Here is a tiny trained network, its code and every weight. The questions are about switching its units off for an input and a class, where a switched-off unit gives its printed mean instead of its output.

import numpy as np


def w(rows, s, z=0):
    codes = np.array(rows[::2]) - 128.0
    scale = np.full(codes.shape[1], s)
    scale[-1] = z or s
    return codes * scale


def f(y):
    return np.maximum(y, 0)


def log_softmax(a):
    a = a - a.max(-1, keepdims=True)
    return a - np.log(np.exp(a).sum(-1, keepdims=True))


def net(x, mask):
    res = np.array(x, float).reshape(1, 5) / 4 @ E
    y = f(res @ A[0][:, :-1].T + A[0][:, -1])
    res = res + np.where(mask, y, B[0][:, -1]) @ B[0][:, :-1]
    return log_softmax(res[-1] @ U[:, :-1].T + U[:, -1])


A, B = {}, {}
E = w([
[66,95,209,246,142,241,112,98,70,110,185,186],'x0',
[152,148,134,89,155,155,114,110,110,121,132,154],'x1',
[112,88,32,104,118,92,38,69,78,167,154,120],'x2',
[233,117,149,33,82,67,212,116,68,121,230,54],'x3',
[150,142,117,151,112,111,118,132,109,92,131,156],'x4',
],0.012)
A[0] = w([
[154,217,221,134,138,153,190,203,209,102,127,137,254],'N0',
[85,103,142,180,162,172,86,122,108,112,66,145,127],'N1',
[133,80,178,139,117,126,131,102,86,110,222,113,119],'N2',
[63,91,54,137,91,158,57,63,90,139,154,117,170],'N3',
[105,95,173,155,118,151,146,82,84,130,156,137,116],'N4',
[104,182,94,126,149,125,69,153,167,138,7,146,175],'N5',
],0.011,0.0084)
B[0] = w([
[139,128,130,188,70,241,254,133,72,87,98,101,251],'N0',
[183,154,67,162,204,117,151,92,162,69,97,49,212],'N1',
[137,146,177,77,92,101,98,146,124,194,192,131,205],'N2',
[164,156,110,90,157,139,100,186,180,108,164,117,214],'N3',
[54,82,141,177,143,207,116,165,167,131,169,200,188],'N4',
[52,108,178,121,70,111,128,239,92,185,148,208,222],'N5',
],0.012,0.021)
U = w([
[70,117,194,152,76,173,142,172,65,150,144,177,136],'0',
[113,96,144,88,103,117,26,194,140,176,166,190,106],'1',
[187,138,112,68,73,129,176,131,86,88,89,55,151],'2',
[194,130,4,71,131,27,102,88,95,209,131,92,251],'3',
[120,112,102,214,183,187,143,103,128,105,79,135,90],'4',
[146,156,61,132,201,134,87,135,181,96,134,116,50],'5',
],0.011,0.0031)

Each question gives the input, the list of numbers given to net, and the class t.
The units are the neurons (one row each of A and B). Each row of codes is followed by its name. A weight is (code - 128) times the scale printed after its matrix; where a second scale follows, it is the last column's (A, B and U).
mask holds one flag per neuron, in row order. A switched-off neuron (its flag False) gives its mean, the last column of its row in B, instead of its output. The means were averaged over made-up inputs and are rounded, as every weight is.
A unit's drop is (log p(t) with every unit on - log p(t) with that unit switched off) / (log p(t) with every unit on - log p(t) with every unit switched off).
The circuit of an input: a set's keep is (log p(t) with only the set's units on - log p(t) with every unit switched off) / (log p(t) with every unit on - log p(t) with every unit switched off). Starting from all 6 units, units are removed one at a time, each time the one whose removal leaves the highest keep (on an exact tie, the one counted first), for as long as the keep stays at least 0.8.
circuit, biggest first: the units of the circuit, biggest drop first
most important unit: the unit with the biggest drop
k most important neurons: the k neurons with the biggest drops, biggest first
drop when u is switched off: that unit's drop, to one decimal
input [1,-2,-2,-6,6], class 4: 2 most important neurons : [N1 N2]
input [-5,-3,2,2,3], class 3: most important unit : N0
input [3,4,2,-3,2], class 5: circuit, biggest first : [N0 N1]
input [-1,4,5,8,-3], class 3: 2 most important neurons : [N0 N5]
input [-1,1,6,1,-2], class 3: circuit, biggest first : [N5 N0]
input [1,7,6,7,7], class 1: 3 most important neurons : [N1 N0 N2]
input [3,-3,6,-5,-1], class 5: 2 most important neurons : [N1 N3]
input [-1,5,1,-7,-2], class 1: 2 most important neurons : [N5 N0]
input [0,8,6,6,4], class 3: 2 most important neurons : [N5 N0]
input [-7,1,5,-2,-6], class 1: 2 most important neurons : [N0 N5]
input [0,-5,6,-6,8], class 1: 2 most important neurons : [N5 N0]
input [5,-5,8,-7,6], class 5: 2 most important neurons : [N1 N3]
input [0,-8,7,2,5], class 3: 3 most important neurons : [N5 N4 N0]
input [5,-3,5,-7,6], class 5: circuit, biggest first : [N3]
input [5,-7,6,-7,-5], class 5: 2 most important neurons : [N1 N3]
input [6,-7,3,-5,-4], class 5: circuit, biggest first : [N1 N3]
input [0,0,-5,1,7], class 2: 2 most important neurons : [N5 N4]
input [-6,5,7,0,-4], class 1: 2 most important neurons : [N1 N5]
input [8,4,5,2,6], class 1: 2 most important neurons : [N2 N0]
input [-8,-3,2,8,-8], class 3: circuit, biggest first : [N0]
input [-2,-4,3,8,7], class 3: drop when N2 is switched off : 0.0
input [2,0,0,-4,-8], class 4: drop when N1 is switched off : 1.0
input [0,-5,-1,6,-1], class 2: drop when N5 is switched off : 5.6
input [-6,-2,5,3,-5], class 3: drop when N0 is switched off : 1.3
